Each row comes from the steps of one path. Every step used is in the known rows, and no mark comes twice. Write the path behind each row, first mark first.
Each row is shifted at random along 3 fixed directions that mean nothing.
Known rows:
zugo > zimur > nuzud > visef > ketuz > bamod > norig: [ 146  -40 -599   17    4   59   71  -55   38 -276 -305   -1  -82   88
  103  263  -19 -120  -88  127  204  360   10 -240   87  -92 -168 -231
 -153  -87 -187  -60  200   15  -94  370  280  -61 -234  -29  -74 -103
 -365 -214   -1   -3  102 -541  167  461  -75   26  419  284  -63  -94
 -104   44]
zimur > peka > nuzud > gobira > bolu > vigov > visef > ketuz > bamod > norig > gano: [-107   59   19  158   84  144 -187  200  291  -10   -8  -73 -243   68
 -166   22  -18  -48 -278   -2  -27  121   32 -102   43  104  -55 -149
  -81  200 -113   55  -73  296 -147   50   37  134  215  -38 -308  145
  144 -257 -245  -27  331 -486  110  274  100 -367  -23 -293  -27   23
   52  108]
zimur > peka > nuzud > gobira > gano > zugo > ketuz > visef: [  -2  -64 -388 -205  -65  325   67 -154 -197 -339  -26  171  116  -21
  -60   38 -109 -184  -76  167  -80   -9 -127 -146  201   32  129 -263
  186  -87   -7 -110   99 -158 -125  178  214   -5 -344   42   69  -14
 -150 -177 -236 -180   44 -201  -70  340  -47  214  308   32  101  -59
  -57  225]
gobira > peka > nuzud > bamod: [ -50   41 -127 -105    0  257  -25 -115  100    3   42  -44  -43  -16
 -133  -86   78 -139 -162  -47 -101   27   36 -120  128   27  108 -178
   23   55 -127  -63  -79  -15 -140   34  119  163   71  -29 -123   90
  129 -403 -230  -63   60 -153  -31  391   61   -5   41 -221   23  -64
   23   83]
mumisu > norig > bolu > vigov > peka > nuzud > gobira > gano > zugo > ketuz: [-221   89  158   38   19  385 -174   36  -53 -124  359  -25   89  -50
 -488  -60  -65  -24  -80  108 -224  -66 -190  -39  164  240  201 -147
  294  247  122   29  -29   87  -91   48   50   52   31   35 -258  261
  220   37 -246 -255  228   43 -183  159  128 -142  -47 -556  188   21
  108  347]
peka > nuzud > gobira > bolu > vigov > visef > ketuz > bamod: [-104  -99 -106  -61   34  194 -101  188  263  134 -206   82 -231    1
 -133 -178   16 -179 -348 -131 -193  -92   28  -14   96   52    4 -185
  -22   13 -282  -62 -173   21 -231  -75   94  239  278  -66  -77   71
  181 -529 -491   33   75 -456  140  288   40  -89   -7  -90 -146 -132
   10   14]
nuzud > visef > ketuz > bamod > mumisu: [ -56  -51 -142 -403 -121  441   40  -25 -172  -95  190  161   60   67
  -66 -207   -8 -184  -84  102 -318 -217 -170 -121  150   64  306 -236
  184  -39 -199   25    5  -35 -311  162  216   74 -230  -32   54  134
  148 -201 -146  -91 -241   84 -214  352   97  170   29 -258  319    4
  149  143]
visef > zimur > bamod > norig: [  61  103 -226   89   13  165  -38 -214 -106 -209  150  -95   50   85
    9  219    3  -16   11  162  116  302  -87 -121   95   32  -55 -167
   47   99   85  -50  221  130  -85  306  141 -125 -236   31 -266   81
 -150  135   45 -100  191 -172  -55  209   22 -100  193 -140   35   46
   38  126]
ketuz > visef > zimur > zugo: [-180 -162  -93 -510 -210  612   93   74 -422    5  195  355  160   -1
 -201 -460 -112 -194  -72  149 -539 -726 -403  -35  243  107  529 -281
  477 -143 -251  -78  -44 -279 -382  -18  252   78 -330   12  227  175
  335 -236 -378 -172 -451  367 -304  251  -13  460  -36 -337  216 -205
  231  286]
ketuz > visef > nuzud > bamod > mumisu > norig > bolu > gobira > gano: [ -39  -29 -261 -232    6  243   -3  114  -54 -209   20   12   48   80
  -40  -33  -89 -145 -196  146 -182   -9  -62 -134  181   20  104 -183
    6    4  -55   13   -7   61 -179  227  153  100  -14  -75 -111   69
   11 -175 -235  -34  -10 -204  -56  208    0  -62  101 -141  -22  -28
   -2  122]
gobira > gano > bolu > vigov > peka > nuzud > visef: [ -62  124 -293 -131   31  248   -9 -226 -332 -267  116   68  139  126
  -45  126 -117 -104  -77  184   23  208 -251   -7  248   86   39 -208
  229   20   60 -193  121  -59  -74  183  105  -95 -241   15 -193   54
 -110  -61  -87 -152   22 -174  -58  198    4   93  215 -152  -89  -30
  -36  228]
gobira > peka > nuzud > bamod > ketuz > visef > zimur > zugo > mumisu > norig > bolu: [-164 -108   33   82   20  236  -96  604  521  229 -200  -18 -421   -8
 -338 -339   80   26 -412 -119 -327 -391  276 -241  -38   71  158 -131
 -184  117 -384  182 -348  186 -234  -49  114  395  514 -122  -69  176
  458 -681 -524   -1  228 -445  175  674   65 -298 -209 -310  164 -271
   90   80]
gano > bolu > gobira > peka > nuzud: [ -23   19 -294 -342  -44  327   54 -386 -386 -363  186   65  294  -33
  -56   94  -95 -236  -38  117  -53  187 -289  -54  329   28  100 -243
  283  -77  175 -167  204 -175  -84  159  157  -68 -386   36  -73   14
 -178  -48  -85 -169 -149   34 -212   53  -18  258  278 -114    3   59
  -41  183]
mumisu > bamod > norig > zugo: [ -40   28 -194  -32   21  177    5   29   88  -90   26 -118   74  -65
 -205  -51  -26  -75 -128   87 -148  -40  104 -143  161   30  112 -105
  -40   67   55  -63  -33   24  -74  197  148  161  100  -59 -117   95
   58 -209 -356  -70  172 -146    2  404  -52 -103   67 -147   23  -65
  -24  112]
bamod > zimur > zugo > mumisu > norig > gano > bolu > vigov > visef > nuzud: [-110  179  -74  307   88  171 -164   79 -130 -179  290 -121   35  136
 -247  227  -56  199  -48  257   81  177 -135  -44   49  187  -34  -89
  107  267  198   71  123  307   -4  252   76 -155  -64   16 -475  225
   17  327   58 -204  334 -192  -25  242   82 -337   53 -412  -63 -113
   76  301]
ketuz > bamod > mumisu > norig > gano > zugo > zimur: [-132  152  -19  154   82  233 -102   10   17  -90  231 -191   25   51
 -244   79   46   93  -46  148 -136  101   79 -105   58  132   56  -46
   12  237  142   84   -6  213  -20  216   88   61   44    0 -286  225
  113  176  -42 -129  326 -113  -77  319  115 -298  -24 -365   62   11
   81  180]
mumisu > norig > zugo > bamod > ketuz > visef > zimur: [ -62   92 -144  178   48  125  -79   88  179   -5  -33 -152 -108   19
 -174   88   62  -18 -112  177  -67  184  111 -172   23   57 -102  -76
 -126  170  -30   64   -8  165  -43  190  139  117  132  -17 -211  128
   -6  -42    9  -21  383 -339   81  391   53 -270   82 -162  -53  -77
   15   56]
gobira > peka > nuzud > visef > ketuz > bamod > norig > bolu > gano > zugo: [ -69  148   67   65   93  178 -163   73  235  -26  158 -146  -64  -21
 -259   34   22 -125 -197   31 -132  164   38  -88   66  148  -31  -91
  -25  254   32   20  -80  238  -97   30    7  192  271  -13 -308  161
  135 -163 -200  -73  354 -354   49  164  120 -332   -3 -332 -205   76
   39   76]
peka > nuzud > visef > zimur: [  37   86 -262   48    5  179  -69 -220  -72  -72   26  -47  -46  118
   52  142   16  -73  -19   74   26  278 -138  -69   69   42  -62 -157
   54   58 -123  -64  134    8  -77  192  137  -90 -138   14 -268   69
  -84  -92  157  -76  151 -187   11  282   40  -17  160 -134 -134  -15
   31  103]
gano > bolu > vigov > visef > ketuz > bamod: [ -36   25 -217   17   92  119 -102  -48   35   18  -60   -7  -69   52
  -52   71   35 -132 -207  -58    5  211  -69   51  134   81 -143 -159
   57   48  -17 -136   26   55 -135   78   83   43  152  -20 -226   61
  -46 -116 -278   -9   81 -398   80  161   33  -94  132  -24 -206  -60
  -21  -35]
peka > nuzud > bamod > ketuz > visef > zimur > zugo > mumisu > norig: [ -32 -230 -257 -183 -101  323   66  352  179   -5 -221  179 -199  -14
 -247 -313  -34  -65 -240  -18 -292 -466   62 -217   56   -4  293 -229
   19 -117 -420   55 -138  -59 -285  122  272  239   81  -81  155   68
  229 -657 -529  -61  -71 -266   77  677  -51   96   26  -64  175 -288
   56  183]
gano > bolu > gobira > peka > nuzud > bamod > ketuz > visef > zimur > zugo: [ -69   80   90  117   35  244 -140   22  137  -46  133  -46 -164    8
 -239   14   36  -45 -142   31  -92   89  -60 -100   49  136   22 -142
   64  188  -71   47    3  207 -176  -16   67   68   87   25 -239  190
  133 -134  -87 -102  247 -318   -4  205  121 -261  -20 -351   51    9
   96  171]
vigov > peka > nuzud > gobira: [ -19   53  -18  191   51  163 -149 -230  235   62   -7 -117 -141  -29
 -148   53   91  -46 -113 -108   -2  208   20  -97   35   70   -8 -118
  -14  135 -118  -39  -12   67  -70   27   68   57  112   13 -298  125
   91 -274  -50  -92  250 -184    8  339   48 -171   16 -269   -4   68
   39   80]
peka > nuzud > gobira > gano: [-196  114  311   77   11  360 -215   -5  142  178  319  -74  -69  -63
 -247 -203   48  -34 -130  -48 -360 -168  -16  -63   45  212  170  -65
  102  270  -23   43 -203  130 -135 -154  -22  178  187   10 -259  284
  426  -87 -142 -140  223   49 -145  169  157 -229 -240 -596  149   43
  165  183]
vigov > visef > nuzud > gobira > bolu > gano > zugo: [-203   45  243   -4   46  364 -198  113   -7  141  299   55   42  -63
 -368 -223  -31  -97 -220   49 -402 -341 -140   37  105  235  209 -109
  229  234   28  -53 -208   67 -216 -187  -32  157  199    5 -218  275
  387  -48 -404 -162   61   -2 -102  -18   99 -160 -189 -502 -131  -39
  136  229]
bolu > gano > zugo > mumisu > norig > zimur > bamod > visef > ketuz: [-272   44  490   51   23  462 -248  447  135  214  532  -72  -62 -124
 -638 -375   35   83 -233  -40 -490 -619  -34  -49   11  321  345  -85
  223  348   65  195 -282  316 -262 -236  -22  291  395  -30 -239  434
  667  -11 -420 -189   19  104 -193  206  166 -346 -395 -800  229 -136
  263  318]
visef > ketuz > bamod > zimur > nuzud > peka: [   5   -3 -102  232   88   56 -165  101  462  152 -194 -166 -377    3
  -51   36  166   -5 -230 -254   56  162  162 -151  -33   30 -116 -122
 -218  111 -258   66  -82  221 -148  -11  109  135  309  -53 -286   94
  108 -357 -152   32  208 -516  157  420   51 -318   11 -109   -7  -76
   42  -61]
gano > zugo > mumisu > norig > bolu > gobira > peka > nuzud > visef: [-102   79  -63   50   72  244  -78   20   32 -158  138 -111   43  -30
 -328   27  -34  -38 -163  106 -152   32   23 -125  126  121   93 -122
   54  175  109   17  -38   79  -51  103   70  109  105  -23 -230  154
   82 -132 -169 -168  220 -154  -38  319   56 -175   45 -328   28  -36
  -13  234]
gano > norig > zimur > peka > nuzud > gobira > bolu > vigov > visef: [ -49 -133 -493 -209    8  244   77  128 -187 -318 -218  168    4  108
  -81  -13 -226 -121 -230   34  -42 -145 -176 -107  272  -14  114 -298
  138 -137 -127 -156   85 -162 -171  217  199   -9 -224  -58    9  -33
  -94 -417 -561 -126 -172 -324   82  370 -123  196  250   70   -5 -152
  -58  276]
bolu > gano > zugo > ketuz: [ -14    8 -173   52  108  121 -109  -77   90  -13  -17  -76   64 -167
 -160   67   20 -113 -192  -19 -105   70   58  -28  139  101  -96  -89
   21   72  171 -151  -41  -16   -8  -88   45  124  162    4 -171   45
   -6  -43 -297  -83  180 -340   64   79 -112 -108  134  -23 -277 -107
  -73   21]
zimur > peka > nuzud > visef > ketuz > bamod > mumisu > norig: [  12    8  -48  110   19  176 -106   84  304    5  -32 -118 -280   45
 -143  -55   53   -2 -174 -138  -58   -3  101 -183  -20   66   84 -138
  -74   92 -219  104  -61  227 -192  120  121  151  245  -50 -223  142
  160 -439 -148  -48  195 -327   34  572  100 -233   -4 -245  210   -8
   44   90]
norig > bolu > gano > zugo > ketuz > bamod: [  -8   92 -118  124  137  100 -146  -84  157  -20   54 -175   30  -92
  -99  189   87 -115 -157   51  -41  354   35  -72  104  121 -204  -80
  -34  169  203  -57   27  125   22   61   28   71  193   10 -305   65
  -54  159 -125  -48  347 -356   42  -25   -1 -245  133  -99 -265    2
  -36  -66]
ketuz > bamod > mumisu > norig: [-120   33    4 -240  -78  419   30 -100 -183 -103  280    8  128   11
 -200 -190  -23  -71  -19  115 -335 -237 -115 -143  172   96  347 -138
  191   37  -17   30  -13    1 -202  175  171  106 -136  -17  -21  199
  201  -92 -136 -140 -105  216 -280  344   99   77  -33 -391  365   33
  131  215]
peka > nuzud > bamod > ketuz > visef: [ -13   11 -149 -216  -80  322   39 -134  -31 -109   56   56   19    6
  -63  -87    3 -186  -51   79 -181  -23 -103 -186  133   51  164 -172
   54  -12 -171   -9   19  -26 -170  177  198  107 -150  -14   11   76
   40 -292  -60  -89  -51  -99  -78  393   69   96  110 -164  168   11
   58  146]
visef > ketuz > bamod > mumisu > norig > gano > bolu > vigov: [  77  -27 -563 -105   99   16  -10  -13  -26 -341 -143  -75   27  116
  112  265  -86  -74 -170   13  126  435   27  -49  200  -31 -200 -176
  -71  -59  140  -84  194   84  -31  411  161  -44  -24  -69 -231  -67
 -304  -31 -286    0  157 -529  100  229  -67 -107  324  204 -151  -10
 -133  -38]
ketuz > visef > nuzud > gobira > gano > bolu: [  27  140 -259  330  178  -50 -175 -109  203  -29 -151 -167 -164  103
  154  309   45  -32 -177   14  101  547  145  -64   19   58 -376  -56
 -213  185   91  -86   15  170   23  160   -4  -24  208   -9 -427   27
 -176   71   -9    3  519 -609  196  123   45 -379  161   42 -285   43
 -114  -83]
norig > bolu > gobira > peka > nuzud > bamod > visef > zimur > zugo > mumisu: [-190 -205   16 -336  -77  459  -22  471  142  100   50  181 -130  -86
 -388 -454   19 -134 -399  -35 -430 -584  -23 -119  138   68  389 -265
  131   -3 -323   81 -253   -5 -340 -125  159  301  139  -97   67  187
  484 -600 -624  -74 -236  -93  -25  393   12   12 -197 -412  119 -280
  150  209]
norig > zimur > bamod > mumisu: [   4  -97 -292  -15   66  117  -14  251  267   24 -200  -80 -194   16
   24  -84   42   21 -318 -153  -86 -132  229 -162   69  -15   14 -144
 -198  -24 -111    7 -105  103 -142   88  127  186  182 -113 -106   36
  146 -384 -486   13   23 -422  151  475  -95 -165    5  -22   16 -196
   -3   -4]
ketuz > bamod > mumisu > norig > zimur: [  20  119 -302   14   16  174   23 -207 -117 -275   87 -154   51  140
   33  216  -17   21   39  179   37  316  -32 -195  113    5  -11 -119
  -30   57   56   41  203  108  -33  380  191  -69 -233   -7 -222   74
 -159   96  164  -79  195 -118 -112  377   30  -90  196 -144  144   65
   31  122]
ketuz > bamod > visef > zimur > zugo: [-114  128  254  500  149   55 -266  185  523  406  -33 -233 -401  -36
 -188  -64  200   98 -256 -148 -131    3  265  -42 -129  161 -133   36
 -202  316 -123   58 -237  347 -102 -192  -41  229  575  -18 -394  256
  362 -160 -155   26  507 -481  199  322   99 -576 -243 -370 -180 -108
  103  -40]
norig > zimur > bamod > visef: [  23   26 -281  212  129  -16  -65  128  300   34 -244 -181 -211   17
   64   94   56   -6 -277  -96   68  142  254 -163   48   -2 -192  -78
 -296   70  -31  -43  -67  157  -31   79   79  149  250  -86 -231   18
   -8 -265 -271   40  223 -590  251  430  -93 -292   82   44 -162 -140
  -81  -31]
norig > gano > zugo > bamod > mumisu: [ -75  -21 -200  -67   86  183  -42  165  178    0   13  -75    6  -58
 -153  -65   68  -36 -281    2 -178  -75  245  -74  104   54   45 -104
  -96   91  102  -20 -145   86  -62  120   82  204  177  -76 -127  104
  152 -163 -508  -61  135 -312  108  348   -4 -204  -11 -123 -115 -137
  -21   37]
zugo > ketuz > visef > zimur > bamod: [ -49   26  -82  189   60  152 -132   88  218  171  -76  -87 -234   18
  -54    1  142  -35 -208  -16  -62   77   72 -106   -9   80 -124 -129
  -80  117 -131   22  -75  146 -139  -30   85  117  221  -16 -209  116
  105 -134  -60   12  213 -378   82  274   63 -204   14 -142  -43 -150
   41  -29]
norig > zugo > zimur > nuzud: [  -1   30 -260  183   54  125  -62   20  124  -19  -65 -124  -38  -50
  -88  127   61   36 -124   47   40  124   28 -136   48   54  -97 -135
  -57   85   20  -26   45   75  -18  117  145   12   -5   -2 -246   57
  -13  -29  -93  -88  226 -276   82  322  -56 -132  148  -95 -159 -209
    9   66]
gano > bolu > vigov > visef: [-251  153  237  -32   33  403 -144  -38 -256   94  429   14  117   15
 -320 -173  -23  -35  -95   85 -329 -239 -280   61  183  271  217  -99
  332  216  121  -77  -76   60 -169  -66    0   35   33   14 -241  310
  329  130 -162 -197  -91  175 -208   59  149  -63 -168 -588  137  -27
  172  264]
ketuz > bamod > visef > nuzud > gobira > bolu > gano > zugo > mumisu: [ -79   92   24   83   95  212 -135   20   87  -37  186  -56  -10  -26
 -208   75   65  -45 -196  170 -158  157   53  -62   39  134  -35 -102
    2  226  116   23  -62  207 -104   62   22   80  102    2 -270  170
   91  106 -121  -81  299 -314    7   54  127 -320   -6 -279 -141  -20
   20  106]
ketuz > visef > zimur > peka: [-199   22  142  -57  -32  403 -123   55  -77  207  186   39 -127   32
 -183 -264   57  -49 -141  -27 -333 -336 -199  -37   88  158  230 -161
  232  100 -182   20 -114   37 -264 -130   81  100   66    6 -143  260
  379 -150  -69  -91 -105   93 -179  235  110  -10 -170 -486  186  -92
  209  149]

Which path is each row?
[-116  -48 -192  -35   38  244  -15  293   74 -200  -33  -56 -160   63
 -228  -47  -68   54 -253   65 -104  -72   47 -213  145   30  127 -208
  -21   48  -70   89  -14  139 -138  209  147   80    8  -92 -135  124
  121 -301 -329  -80   85 -329   42  451   25 -173   18 -245  312 -162
    7  268] -> zugo > bamod > mumisu > norig > zimur > peka > nuzud > gobira > bolu > vigov
[ -39 -185 -351 -305 -117  347   81  232   25 -106  -99  125  -96    0
 -178 -205    7  -86 -222   43 -169 -245  -37 -173  120  -29  245 -290
   89 -150 -283   79  -17  -40 -241  199  292  159  -82  -68   92   50
  121 -526 -322  -51 -118 -181  -23  620  -11  146  104  -95  162 -259
   37  137] -> norig > zugo > mumisu > bamod > ketuz > visef > zimur > peka > nuzud
[ 131 -183 -592  -92  -40   85   86  -10  201 -151 -501  127 -207   47
   62   35  -18 -170 -214  -74  147   78   55 -168  105 -135    1 -260
 -104 -222 -429 -119   60 -108 -177  177  300   87  -76  -45   50 -126
 -180 -714 -376   18   30 -586  229  656 -187  137  333  295 -208 -176
  -90   17] -> vigov > peka > nuzud > visef > ketuz > bamod > zimur > zugo
[-183   64  251   20   60  325 -179  301  244  126  297 -152 -116    7
 -346 -270   23   51 -217 -131 -390 -293   87 -135   57  206  267  -50
   12  265  -19  131 -252  241 -156   66   -6  246  408  -97 -299  311
  510 -228 -444 -139  117   -7  -65  345  171 -338 -316 -602  256    9
  150  195] -> peka > nuzud > bamod > mumisu > norig > gano > bolu
[ -99   79   55  149   24  280 -104   41  165    4   96  -85 -170  -28
 -281  -44   91   -6  -99   -7 -108  -60   14 -167   28  148  132 -112
   37  172 -126   78  -69  157 -124   17  117  110   87   11 -172  205
  183 -204  -90 -146  182 -234    6  444  118 -196  -20 -343  184  -64
   81  218] -> gano > zugo > ketuz > bamod > zimur > peka > nuzud > visef
[ -91  -27 -270 -321  -33  332  -26  -30 -259 -173   80  197   83   76
 -112  -77 -118 -190 -178   39 -113  -47 -284   32  257   86  135 -275
  298  -56  -86 -161   30 -114 -206   71  136   10 -149  -13  -78   59
   27 -275 -339 -127 -165 -152  -74  210   -2  195  153 -147  -49  -89
   13  190] -> gobira > gano > bolu > vigov > peka > nuzud > visef > ketuz
[ -99  128   35   32   21  311 -129   74  -25  -68  268  -70  -96  155
 -161    3   -5  -10  -72   95 -112   67 -178 -137   75  147  115 -165
  121  215  -72   77   40  223 -164  233   75  -22  -10   -7 -335  232
  181  -10  -34 -135  136  -78  -79  227  176 -210  -61 -466  144   74
  159  211] -> ketuz > visef > zimur > peka > nuzud > bamod > norig > gano > bolu
[ -64   28 -101   14    0  267  -53  147  -52  -78  153  -40  -39  151
 -106  -50  -36   30 -148  114 -112 -101  -68 -142   84   82  148 -165
   52  101  -55   63   15  166 -186  263  123   21  -21  -53 -216  174
  142  -80 -197 -102   37  -71  -72  392   61 -123  -23 -329  173  -34
  109  182] -> vigov > visef > zimur > bamod > mumisu > norig > bolu
[   1    7  -75  155   42  116 -144   90  390   55  -79 -170 -288   -4
 -104   41  104  -23 -184 -197   46  162   79 -162   -9   43  -90 -140
 -119  114 -172   99    2  237 -116   71  112  137  222  -25 -295  103
  106 -335 -144  -11  268 -396   90  396   51 -277   35 -203  -10  -12
   69   -9] -> visef > ketuz > bamod > norig > zimur > peka > nuzud
[ -51 -117 -356  -84   18  195   26  260  116 -271 -219   -7 -197   62
 -114   11  -81   -8 -248   22  -51   21   44 -249  153  -22   58 -232
  -72  -66 -158   80   40   72 -139  228  213   83  -42  -88  -46   15
  -26 -387 -311  -40   91 -464   70  476  -35  -79  159  -28  288 -152
  -43  177] -> zugo > ketuz > bamod > mumisu > norig > zimur > peka > nuzud > gobira > bolu > vigov
[  62 -142 -515 -105   12  126   52   47  115 -130 -343   75 -120  -24
  -76   26   -7 -184 -291   44   56   72   75 -108  144 -106  -36 -271
  -41 -128 -240 -143   15 -116 -149   51  217  106  -10  -46    6  -71
 -124 -560 -382   16   55 -540  215  413 -146   69  268  181 -310 -265
 -128   68] -> bolu > gobira > peka > nuzud > visef > zimur > zugo > bamod
[   9  -56 -357 -129    0  176   34   96  123 -112 -107   11   47  -57
 -155   25   29 -167 -176   92  -82   50   64 -140  111   13  -37 -176
  -48   10  -17  -25    1    2 -103  269  202  145   29  -37  -43   11
  -91 -230 -380  -60   98 -337  119  336   20  -27  224   60 -193 -130
  -57   30] -> gano > norig > zugo > bamod > ketuz > visef > nuzud
[  -1  -30 -335  111   63   89  -38  191  281  -70 -252  -68 -247   77
 -247   64   41   37 -227   50   80  133   91 -103   18   -9  -30 -180
  -99   26 -285   29    4  136 -123  192  206  126  169  -58 -191   63
   -1 -497 -216   -8  263 -535  205  594  -17 -207  134  -75 -194 -232
  -15  102] -> bolu > vigov > peka > nuzud > bamod > mumisu > norig > zugo > ketuz > visef > zimur
[-132  -68 -141  -76   44  292  -94  290  -28   45   16   77  -99   91
 -266 -163  -66  -43 -252 -101 -177 -291 -225    1  154  129  165 -240
  199   53 -193  -58  -55    1 -255   77  112   37  110  -67 -189  158
  230 -298 -525 -127 -216 -135   37  250   47    2  -29 -268  -42 -176
  113  206] -> gano > norig > bolu > vigov > visef > zimur > nuzud > peka
[ -47 -193 -354 -296  -78  338  100  288   74 -143 -147   78 -114   15
 -184 -215  -32  -67 -205  -47 -219 -342   -8 -303  151  -26  306 -265
    5 -141 -318   99  -52  -69 -255  192  300  164  -69 -109  115   45
  132 -519 -416  -77 -256 -125  -52  613  -31  150   98  -76  392 -200
   52  171] -> zugo > ketuz > bamod > mumisu > norig > zimur > nuzud > peka
[ -88    6 -155  200   92  176 -138  331  107   28   -1  -47 -157  108
 -168  -29  -47  106 -215   68 -183 -111   77 -132   26  124   31 -113
  -19  174  -37   30  -95  135 -106  142   65   34  230  -65 -293  165
  193  -28 -316 -106  270 -273   87  371  -14 -259  -57 -235   47 -170
   50  146] -> nuzud > visef > zimur > zugo > mumisu > norig > gano > bolu
[ -45  113  -92   43   27  255  -39   -6  -98 -192  189  -52   96  -11
 -212  121  -61  -42  -39  279 -102   60 -105 -180  112  133   -2 -127
   81  158  141   14  102  145  -65  140  118   12 -140   32 -149  132
  -23  185  -25 -142  182 -190  -52  148   17 -132  136 -227   -6  -29
   60  224] -> bolu > gano > norig > zimur > zugo > bamod > ketuz > visef
[ -54  -39 -179  101  116  127 -125  323  201  -17 -101   13 -256  122
  -89  -40  -39   60 -375  -95  -41  -38  123    7   49   71  -25 -171
  -63   82 -121  -44 -117  200 -185   77   35  107  222  -83 -234  110
  171 -349 -585  -31  161 -595  232  341   20 -302  -50 -125 -146 -166
  -15  128] -> peka > nuzud > gobira > gano > bolu > vigov > visef > zimur > bamod > mumisu
[  97   12 -479 -214   29  175   58 -301 -148 -437   -2  -38  200   32
  -10  258  -79 -242  -71  100  133  433 -135 -134  274  -47  -59 -263
   76  -37  108 -148  250  -89  -47  364  179  -71 -264   -6 -157  -71
 -335 -139 -201 -111   26 -228  -34  146  -39  113  386   64 -123   93
 -106  112] -> gano > norig > bolu > gobira > peka > nuzud > bamod
[ -64  239  116  201   55  266 -204 -238 -127 -183  403 -183    9   81
  -77  251  -30   41   26  202   12  373 -262 -157   83  178  -48 -137
  145  287  179   70  192  260  -26   82   -1 -173 -209   72 -484  207
   38  352  387 -173  345  -27 -214  -39  113 -264   29 -545  145  153
  143  247] -> norig > zimur > peka > nuzud > gobira > bolu > gano
[  -5   61 -338   19  112   52   -3  -64   81 -269  -80 -208   28   -1
  -52  230   11  -79 -224  152   82  408  188 -205  182  -51 -149 -129
 -196   63  182  -16   71  120   28  251  113   78   22  -68 -214    5
 -206  -94  -72   -5  249 -423   58  303  -43 -225  216  -20   -1    4
 -143   28] -> zugo > bamod > mumisu > norig > bolu > gobira > peka
